Below are the code and all the weights of a small trained network. Each question names an input and a class and asks about switching units off, where a switched-off unit gives its printed mean instead of its output.

import numpy as np


def w(rows, s, z=0):
    codes = np.array(rows[::2]) - 128.0
    scale = np.full(codes.shape[1], s)
    scale[-1] = z or s
    return codes * scale


def f(y):
    return y / 2 * (1 + np.tanh(0.7978845608 * (y + 0.044715 * y**3)))


def log_softmax(a):
    a = a - a.max(-1, keepdims=True)
    return a - np.log(np.exp(a).sum(-1, keepdims=True))


def net(x, mask):
    res = np.array(x, float).reshape(1, 8) / 4 @ E
    y = f(res @ A[0][:, :-1].T + A[0][:, -1])
    res = res + np.where(mask, y, B[0][:, -1]) @ B[0][:, :-1]
    return log_softmax(res[-1] @ U[:, :-1].T + U[:, -1])


A, B = {}, {}
E = w([
[132,130,132,126,124],'x0',
[136,133,130,126,126],'x1',
[75,253,230,86,142],'x2',
[146,132,133,124,124],'x3',
[131,133,124,122,138],'x4',
[122,107,125,105,154],'x5',
[68,175,43,48,73],'x6',
[148,150,98,111,208],'x7',
],0.0059)
A[0] = w([
[166,99,196,207,130,166],'n1',
[139,156,78,104,255,119],'n2',
[91,155,153,157,145,3],'n3',
[181,63,35,184,111,17],'n4',
[127,177,204,107,155,87],'n5',
[191,64,5,201,135,102],'n6',
[155,163,72,103,65,203],'n7',
[24,78,158,166,48,142],'n8',
[177,52,69,134,122,8],'n9',
[95,177,181,109,164,61],'n10',
[135,71,241,202,206,111],'n11',
[55,133,69,20,45,190],'n12',
[174,75,222,200,115,126],'n13',
[208,135,36,162,120,24],'n14',
[103,179,184,108,156,64],'n15',
[105,125,93,14,71,51],'n16',
[127,69,171,26,160,85],'n17',
[168,42,72,132,119,54],'n18',
],0.0073,0.004)
B[0] = w([
[180,161,34,113,175,209],'n1',
[212,76,156,122,184,160],'n2',
[50,124,138,141,87,103],'n3',
[46,220,222,75,81,192],'n4',
[37,117,130,122,51,160],'n5',
[61,102,247,67,88,254],'n6',
[193,100,142,180,180,192],'n7',
[148,86,128,72,173,167],'n8',
[20,204,195,134,100,161],'n9',
[96,139,185,78,18,146],'n10',
[77,184,20,199,140,219],'n11',
[208,159,98,227,251,247],'n12',
[204,211,43,145,237,207],'n13',
[95,171,193,135,149,144],'n14',
[90,165,174,33,46,147],'n15',
[94,235,122,210,211,153],'n16',
[123,162,164,253,69,117],'n17',
[8,201,193,135,67,180],'n18',
],0.0059,0.0045)
U = w([
[125,186,94,152,181,121],'0',
[63,161,254,52,43,52],'1',
[179,108,152,89,157,252],'2',
[170,118,134,93,123,218],'3',
[166,116,146,131,123,150],'4',
[166,117,142,89,135,117],'5',
],0.0088,0.0029)

Each question gives the input, the list of numbers given to net, and the class t.
The units are the neurons (one row each of A and B). Each row of codes is followed by its name. A weight is (code - 128) times the scale printed after its matrix; where a second scale follows, it is the last column's (A, B and U).
mask holds one flag per neuron, in row order. A switched-off neuron (its flag False) gives its mean, the last column of its row in B, instead of its output. The means were averaged over made-up inputs and are rounded, as every weight is.
A unit's drop is (log p(t) with every unit on - log p(t) with that unit switched off) / (log p(t) with every unit on - log p(t) with every unit switched off).
The circuit of an input: a set's keep is (log p(t) with only the set's units on - log p(t) with every unit switched off) / (log p(t) with every unit on - log p(t) with every unit switched off). Starting from the 12 units with the biggest drops (on a tie, the unit counted first), units are removed one at a time, each time the one whose removal leaves the highest keep (on an exact tie, the one counted first), for as long as the keep stays at least 0.8.
units of the circuit, in order: the units of the circuit, biggest drop first
top k neurons: the k neurons with the biggest drops, biggest first
drop when u is switched off: that unit's drop, to one decimal
input [1,5,-7,-7,-4,-2,3,-1], class 1: units of the circuit, in order	(n6; n4; n18)
input [7,-3,6,-6,-2,1,-3,5], class 1: units of the circuit, in order	(n12; n10)
input [-5,-4,-4,-1,0,-2,-7,-5], class 0: units of the circuit, in order	(n13; n11)
input [-7,-4,-2,-1,5,-4,-7,-3], class 0: units of the circuit, in order	(n11; n13)
input [-6,-4,6,4,1,0,7,-7], class 0: units of the circuit, in order	(n12)
input [4,5,-8,-7,-5,5,7,-1], class 1: units of the circuit, in order	(n6; n4)
input [6,3,-3,-1,-3,7,-8,-3], class 0: units of the circuit, in order	(n11; n13)
input [5,5,4,-6,-4,2,8,-8], class 0: top 2 neurons	(n12; n16)
input [-5,8,-8,3,5,-4,5,4], class 1: drop when n18 is switched off	0.1
input [-5,-1,-7,2,1,5,5,0], class 1: drop when n4 is switched off	0.2
input [-1,3,5,3,-8,8,-8,-3], class 0: drop when n6 is switched off	0.1
input [5,1,-5,-3,6,4,-7,-4], class 0: drop when n6 is switched off	-0.2
